Each new row is followed by what is left after taking away its nearest point in the smallest flat space through zero that holds the last named rows
voru (3 x 32)
25.0  -5.3  -27.9  -22.1  -2.7  0.5  -12.1  -1.0  0.4  24.9  3.3  -10.5  6.5  -2.3  -6.3  -5.8  -1.7  34.6  -0.1  0.6  17.4  15.3  -2.4  -17.6  8.4  28.4  25.8  5.5  -26.3  12.3  5.7  -5.6
-9.7  -9.8  -27.6  36.0  4.4  -8.1  -9.7  5.9  -5.3  1.7  1.3  -15.4  -7.4  2.5  -24.1  1.1  -23.9  -7.1  3.3  -13.1  0.5  5.6  -3.9  1.2  9.4  -3.4  -21.3  -0.2  -36.0  7.1  10.5  12.0
7.7  -29.4  7.0  -37.7  -0.1  10.6  27.8  12.6  -7.3  -12.6  -26.3  22.0  -3.1  29.4  5.8  21.9  25.3  9.8  12.9  24.8  -7.3  -17.0  5.5  14.4  -8.6  -9.6  54.5  3.2  21.4  -5.7  -30.3  -33.7
New rows
-30.0  -27.8  25.0  43.5  7.3  -14.0  11.6  46.3  -9.5  -35.5  -11.1  9.6  -22.9  7.6  -8.9  8.5  -10.3  -12.0  2.0  41.4  -18.2  -13.1  2.8  20.2  23.0  -10.3  -14.0  3.5  -25.4  8.5  -13.8  -21.7 : -7.8  -3.8  30.8  13.8  1.0  -11.6  -2.9  32.1  0.6  -13.2  5.3  5.5  -9.1  -13.9  8.4  -9.5  -1.7  12.6  -9.1  40.7  -2.8  1.4  2.0  -1.3  24.0  17.8  -7.0  5.5  -18.4  12.7  -2.9  -17.9
-31.1  -8.8  -4.0  20.7  6.6  -11.8  -2.4  10.9  -0.5  8.3  3.7  -10.3  -18.0  2.2  -24.3  19.8  -28.0  -0.1  9.0  -1.0  0.6  8.8  -21.9  -16.2  -5.3  -5.1  3.5  -10.8  -41.5  28.1  -6.6  15.3 : -24.9  4.9  21.4  -4.9  2.8  -6.1  2.7  3.7  5.4  7.4  6.4  0.8  -11.2  -4.5  -3.0  15.7  -10.2  3.0  4.0  7.0  0.3  5.5  -19.1  -18.6  -12.9  -2.1  13.0  -11.4  -10.8  21.9  -11.7  9.9

kabuf (2 x 32)
-22.2  -14.7  -2.9  -17.9  -14.7  20.4  -0.2  1.4  25.9  11.8  -0.6  5.5  -44.3  29.5  -14.6  -1.5  0.0  -5.0  -43.3  -6.4  9.1  1.0  12.5  -21.1  11.8  -9.5  -2.6  1.6  -13.7  14.5  37.5  5.7
30.5  3.9  -8.8  -4.5  34.3  18.3  6.8  28.3  -22.8  27.2  2.6  -38.3  39.3  29.8  31.8  2.0  -23.5  -17.9  24.8  15.3  28.5  21.3  17.7  16.6  20.5  -9.2  -28.9  -50.4  -9.2  -8.5  -42.3  -1.2
New rows
-43.0  -12.1  -20.8  14.6  -15.2  -12.2  6.4  6.7  -1.6  -14.7  -2.5  8.4  -23.2  2.1  19.3  -9.7  51.4  2.8  -14.3  -7.0  -17.5  -5.4  -15.9  -16.9  -20.6  -15.8  31.3  15.0  -2.3  3.0  40.8  2.8 : -25.9  -8.1  -24.3  15.3  2.5  -7.0  9.5  19.2  -15.8  -4.2  -1.2  -9.7  1.2  11.1  35.8  -8.6  40.8  -4.5  3.4  0.9  -6.0  4.0  -9.8  -6.2  -13.2  -18.5  18.7  -7.9  -4.4  -3.0  16.1  1.4
-10.9  -6.2  13.4  -5.4  -1.3  -7.8  10.2  -24.6  9.4  -15.3  -7.7  6.2  -10.8  4.7  -3.0  -10.1  32.0  20.4  -21.7  -36.9  -9.7  6.8  3.9  -16.7  -1.7  15.0  18.9  16.3  12.8  14.6  2.5  -6.9 : 1.2  -3.9  10.5  -5.9  11.7  -2.6  12.6  -14.7  -0.2  -6.4  -6.7  -7.7  5.8  13.4  9.1  -9.3  23.7  14.4  -10.3  -31.1  -0.2  14.3  9.4  -9.6  4.8  12.3  8.9  -1.6  10.4  10.7  -14.7  -7.7

Lunu (3 x 32)
13.4  21.7  47.6  -16.3  -3.1  -38.9  -14.2  -9.5  12.5  -4.1  -21.4  -38.1  -13.0  -56.5  11.1  -40.1  4.3  -11.1  -10.9  16.4  -13.0  21.3  12.3  24.7  11.8  -31.5  5.0  -17.9  11.7  -19.2  -24.2  -24.5
1.8  30.3  34.9  -15.8  22.4  -61.8  -5.2  -3.1  11.5  -1.9  -35.0  -59.9  -6.5  -30.1  13.1  -19.1  -13.9  -40.7  12.4  15.1  -45.7  24.9  -3.3  11.2  -10.4  -37.3  -24.8  -2.5  32.2  3.3  -15.2  -23.2
-10.4  12.0  -6.9  -1.3  27.0  -30.5  8.0  5.6  0.8  1.6  -18.1  -28.9  5.6  20.4  3.9  17.4  -19.1  -33.4  23.6  0.9  -37.2  7.2  -15.3  -11.0  -22.5  -10.8  -31.5  14.4  24.3  21.3  5.4  -2.1
New rows
-13.4  2.7  -19.8  -1.6  18.1  -3.3  5.2  -1.5  2.1  4.5  -18.8  -4.4  9.7  28.4  1.3  15.3  -4.9  -17.7  17.2  -7.1  -25.0  -2.9  -22.2  -25.2  0.7  -9.1  -30.8  20.5  19.9  20.8  -5.9  0.2 : -4.7  1.6  -4.8  -6.9  0.2  9.2  -4.8  -7.5  3.9  3.5  -9.9  5.7  0.9  2.6  0.4  -7.4  8.9  1.0  -0.7  -3.8  -3.3  -4.3  -8.3  -12.7  19.2  -8.8  -8.8  5.4  4.0  3.9  -10.4  -3.9
-14.6  -6.9  -15.6  6.0  -8.2  -20.5  -10.7  21.9  11.1  22.8  16.3  2.9  5.5  30.1  -8.1  29.7  -33.2  9.6  -0.8  -9.5  -10.2  8.0  -15.3  -23.0  7.2  30.6  5.2  7.4  15.5  -3.9  -12.4  -3.3 : -11.5  2.4  -0.3  -5.0  -12.8  -23.8  -20.4  17.5  13.5  23.8  17.9  -4.3  -5.1  10.0  -7.5  8.7  -27.7  10.4  -8.3  -4.3  -6.9  9.5  -6.1  -14.3  17.6  23.7  12.9  -4.8  8.2  -10.2  -9.4  -10.2

Nup (5 x 32)
12.6  4.1  6.2  -17.7  3.8  9.3  -24.4  2.4  -3.1  -12.6  24.1  7.6  -3.8  9.4  -2.4  -10.5  -2.7  -23.8  -13.3  -23.3  -1.4  10.3  3.6  6.6  34.0  7.6  -12.1  16.6  12.4  -15.8  -12.5  9.5
25.9  3.3  12.1  -19.8  -7.1  22.6  -3.4  14.8  -8.6  -0.1  29.9  -0.9  8.4  -2.4  6.3  -8.4  -12.4  5.0  -6.7  -26.1  21.0  5.1  -6.6  20.3  16.0  1.8  6.7  7.4  42.2  -7.2  -8.3  -7.0
14.9  -10.4  9.5  -14.7  9.1  1.5  -7.9  4.1  -16.0  -20.9  20.7  20.4  -9.7  6.5  9.6  4.4  -6.5  -19.0  -9.3  -31.9  3.3  -0.2  -13.9  9.0  28.2  7.7  -2.9  8.1  4.5  -12.0  -17.6  -5.3
35.0  -7.0  11.6  -6.2  22.8  32.2  26.5  6.7  -0.8  0.0  7.9  -11.4  -0.7  0.2  17.1  10.3  -12.4  -7.4  -16.4  0.8  11.6  17.8  -17.6  6.6  0.3  18.0  2.1  26.2  25.8  0.1  1.0  -37.1
28.1  -17.7  8.2  -21.5  15.7  0.2  14.7  7.5  -27.5  -18.6  27.1  19.9  -6.5  -0.8  35.1  13.6  -24.0  -23.0  -17.6  -47.2  19.6  -9.6  -28.8  12.3  20.4  -1.2  16.0  9.4  26.1  -13.8  -19.0  -17.3
New rows
-21.4  -12.2  -8.4  3.4  -18.9  -10.6  1.9  -16.7  -16.0  -5.0  -27.7  1.8  -18.9  4.7  -9.9  12.5  9.2  -9.6  2.3  -2.4  -1.5  -3.2  -10.0  2.9  -1.8  -13.5  -19.7  -43.1  -38.4  22.5  -2.5  0.5 : -1.0  -2.5  -5.7  -8.8  -15.9  12.0  3.2  -11.3  -10.4  4.3  -12.4  -14.9  -9.9  3.8  -4.1  3.2  -1.2  -16.6  -11.6  -6.0  9.5  9.9  -6.3  8.8  4.0  -11.3  -18.3  -24.5  -3.5  16.6  0.4  -3.6
10.7  17.0  4.8  3.4  -19.1  14.3  1.0  6.7  1.3  -29.5  -16.0  -17.2  15.9  -38.6  0.3  -5.7  11.5  15.8  -7.5  0.1  1.7  -21.2  -6.5  8.7  0.2  -12.8  22.7  15.3  4.1  -12.5  13.2  -28.0 : 4.5  16.4  1.7  3.4  -14.3  6.1  -8.2  1.1  1.9  -36.1  -17.6  -11.6  10.1  -33.6  -1.6  -6.0  14.6  1.8  -10.8  -1.7  -7.5  -20.9  -3.1  2.7  8.9  -11.7  15.8  18.4  -8.9  -17.1  10.2  -19.8
-2.6  -5.4  34.2  19.5  12.9  1.1  -12.1  -12.4  2.4  -32.0  16.2  2.5  -49.5  39.5  -23.7  32.3  17.9  -28.4  -19.5  2.8  -21.8  15.2  -8.1  -21.7  15.8  12.4  -18.2  16.7  -37.7  -7.5  2.4  20.1 : 0.5  3.6  29.3  15.4  -9.3  3.4  4.9  -2.2  0.0  -7.3  22.1  -14.3  -27.9  22.1  -12.4  25.5  3.4  1.4  -12.8  -0.8  5.0  1.1  -7.0  -11.7  -10.5  -11.2  9.6  0.3  3.0  -0.7  12.1  23.0

Muton (2 x 32)
-29.5  27.9  4.1  -7.9  -27.8  0.7  -2.8  -26.7  -1.5  -15.4  42.4  -1.7  6.9  -3.4  1.2  19.1  -11.0  19.0  31.2  2.9  -33.9  7.5  48.2  -5.2  22.4  -13.6  11.8  -8.0  14.0  -20.2  17.3  19.9
-16.7  26.6  17.0  -11.9  -17.5  -9.5  7.9  -5.5  -8.3  -17.6  28.8  6.3  13.8  20.4  -4.3  28.4  -6.4  7.5  32.0  -7.3  -9.3  19.3  22.9  6.2  10.7  -4.9  22.3  -6.8  2.6  -14.5  24.1  19.6
New rows
-3.0  14.1  24.3  -41.9  -17.9  -19.5  -1.8  -28.8  -1.0  -39.4  15.1  10.2  4.6  -16.6  3.6  14.1  5.7  0.1  49.2  -0.9  2.2  2.6  38.0  8.4  -8.6  -17.3  -13.2  -16.3  11.8  -15.8  15.2  26.2 : 14.7  -7.2  15.6  -34.0  -0.5  -15.7  -4.2  -16.9  3.1  -26.4  -12.3  8.1  -3.7  -24.0  5.0  -4.8  12.4  -9.9  24.4  1.2  18.3  -8.3  11.0  7.6  -21.2  -10.3  -26.9  -10.5  5.7  -2.4  -1.2  10.7
